Here is a tiny trained network, its code and every weight. The questions are about switching its units off for an input and a target symbol, where a switched-off unit gives its printed mean instead of its output.

import numpy as np


def w(rows, s, z=0):
    codes = np.array(rows[::2]) - 128.0
    scale = np.full(codes.shape[1], s)
    scale[-1] = z or s
    return codes * scale


def f(y):
    return np.maximum(y, 0)


def softmax(a):
    e = np.exp(a - a.max(-1, keepdims=True))
    return e / e.sum(-1, keepdims=True)


def log_softmax(a):
    a = a - a.max(-1, keepdims=True)
    return a - np.log(np.exp(a).sum(-1, keepdims=True))


def net(x, mask):
    ids = ['αβγδεπστφω'.index(c) for c in x.split()]
    T = len(ids)
    res = E[ids] + P[:T]
    r = res
    for j in range(2):
        rows = slice(2 * j, 2 * j + 2)
        q, k, v = (r @ M[0][rows].T for M in (Q, K, V))
        z = softmax(np.where(np.tri(T) > 0, q @ k.T / 2**0.5, -1e9)) @ v
        o = O[0][rows]
        res = res + np.where(mask[j], z, o[:, -1]) @ o[:, :-1]
    y = f(res @ A[0][:, :-1].T + A[0][:, -1])
    res = res + np.where(mask[2:6], y, B[0][:, -1]) @ B[0][:, :-1]
    return log_softmax(res[-1] @ U[:, :-1].T + U[:, -1])


Q, K, V, O, A, B = {}, {}, {}, {}, {}, {}
E = w([
[107,159,151,183,62,142],'α',
[4,64,164,135,180,107],'β',
[98,140,160,128,174,181],'γ',
[170,160,190,103,21,21],'δ',
[82,132,136,123,171,196],'ε',
[112,133,133,166,248,44],'π',
[142,182,101,115,191,146],'σ',
[76,115,104,244,119,52],'τ',
[91,99,40,105,160,151],'φ',
[145,172,54,130,166,155],'ω',
],0.018)
P = w([
[188,84,161,165,133,164],'0',
[172,89,146,162,131,153],'1',
[158,97,131,158,127,145],'2',
[146,110,123,154,127,143],'3',
[133,121,116,152,124,142],'4',
[122,134,112,150,122,143],'5',
[107,145,110,140,122,141],'6',
[95,152,104,139,119,142],'7',
[81,160,100,130,115,141],'8',
[67,168,98,122,113,139],'9',
[56,179,96,120,108,137],'10',
[38,186,94,109,102,133],'11',
[23,193,91,111,99,134],'12',
[6,204,94,103,93,131],'13',
],0.014)
Q[0] = w([
[57,3,137,101,149,169],'h0',
[94,173,117,204,145,194],'h0',
[76,125,117,158,161,229],'h1',
[164,231,114,149,123,161],'h1',
],0.034)
K[0] = w([
[182,156,5,75,193,165],'h0',
[24,221,104,121,100,118],'h0',
[62,213,44,140,173,113],'h1',
[26,182,183,110,40,82],'h1',
],0.031)
V[0] = w([
[175,138,122,156,221,80],'h0',
[174,251,238,120,206,138],'h0',
[144,95,143,8,163,84],'h1',
[51,129,105,92,107,200],'h1',
],0.015)
O[0] = w([
[81,1,116,35,52,113,132],'h0',
[26,38,226,133,57,233,48],'h0',
[137,228,116,11,184,131,2],'h1',
[195,7,103,110,121,140,190],'h1',
],0.0078,0.007)
A[0] = w([
[89,99,210,116,188,107,90],'n0',
[250,104,137,121,80,174,112],'n1',
[95,96,127,149,222,124,2],'n2',
[149,156,107,62,88,235,128],'n3',
],0.018,0.0097)
B[0] = w([
[189,211,96,139,150,81,252],'n0',
[158,192,137,54,80,194,186],'n1',
[96,191,175,78,3,152,210],'n2',
[114,104,234,98,229,78,165],'n3',
],0.012)
U = w([
[234,134,197,162,40,2,86],'α',
[55,150,108,103,39,86,125],'β',
[199,118,172,172,116,104,99],'γ',
[171,84,92,225,155,33,141],'δ',
[125,101,156,99,71,188,125],'ε',
[76,166,98,182,181,158,105],'π',
[162,87,160,156,152,46,119],'σ',
[143,130,123,241,101,167,136],'τ',
[187,140,87,116,149,131,136],'φ',
[85,78,49,174,179,159,246],'ω',
],0.0078,0.013)

Each question gives the input, a string of symbols that net reads in full, and the target symbol t.
The units are the heads (2 rows each of Q, K, V and O) and the neurons (one row each of A and B). Each row of codes is followed by its name. A weight is (code - 128) times the scale printed after its matrix; where a second scale follows, it is the last column's (O, A, B and U).
mask holds one flag per unit, heads first, then neurons. A switched-off unit (its flag False) gives its mean, the last column of its rows in O or B, instead of its output. The means were averaged over made-up inputs and are rounded, as every weight is.
A unit's drop is (log p(t) with every unit on - log p(t) with that unit switched off) / (log p(t) with every unit on - log p(t) with every unit switched off).
The circuit of an input: a set's keep is (log p(t) with only the set's units on - log p(t) with every unit switched off) / (log p(t) with every unit on - log p(t) with every unit switched off). Starting from all 6 units, units are removed one at a time, each time the one whose removal leaves the highest keep (on an exact tie, the one counted first), for as long as the keep stays at least 0.8.
units of the circuit, in order: the units of the circuit, biggest drop first
unit that matters most: the unit with the biggest drop
top k neurons: the k neurons with the biggest drops, biggest first
which heads matter: for each layer, one digit per head in row order, 1 if its drop is at least 0.15 and else 0, layers parted by /
input β σ ω ε ε ε σ σ, target ω: unit that matters most => n0
input δ φ δ σ σ ω ω β τ τ ω, target δ: units of the circuit, in order => [h0; h1]
input β β β γ σ α φ γ σ φ ε ω, target ω: units of the circuit, in order => [n0; n2]
input β β α φ ε, target φ: units of the circuit, in order => [h0; h1]
input ω β β π π ε σ ω ω π, target β: top 2 neurons => [n2; n3]
input σ σ σ, target σ: top 3 neurons => [n3; n2; n1]
input β π δ β β π γ β α β τ β ε, target τ: units of the circuit, in order => [h1; h0]
input α ε β ω ε, target ω: units of the circuit, in order => [n2; h0; n0]
input τ β β σ φ δ σ ω τ ε, target ω: top 2 neurons => [n2; n0]
input ω γ ω, target ε: top 2 neurons => [n0; n1]
input δ τ σ γ δ, target β: units of the circuit, in order => [h1; n0]
input δ σ σ ω π π β α π ω ε σ, target ω: top 2 neurons => [n0; n1]
input β α δ τ ω, target δ: units of the circuit, in order => [h1; h0; n2]
input α δ α α, target τ: units of the circuit, in order => [h1; h0; n0]
input β σ β π γ γ, target π: units of the circuit, in order => [h1; n2]
input β σ ε β β, target β: which heads matter => 01
input σ δ β β ε β β β σ ε, target σ: which heads matter => 10
input β α σ δ σ β ε β σ ω φ φ, target ω: which heads matter => 00
input β π ω β β γ ε, target ε: units of the circuit, in order => [h1; n1; n0]
input ε β σ ε π ε ω β γ ω β ε δ ω, target π: which heads matter => 11
input φ φ φ α γ γ τ ω β σ γ γ, target σ: units of the circuit, in order => [n3; h0; h1; n2]
input β ε β σ π σ β δ π δ α ε, target ε: units of the circuit, in order => [h1; n1]
input π β α φ β β β σ π, target β: top 2 neurons => [n2; n0]
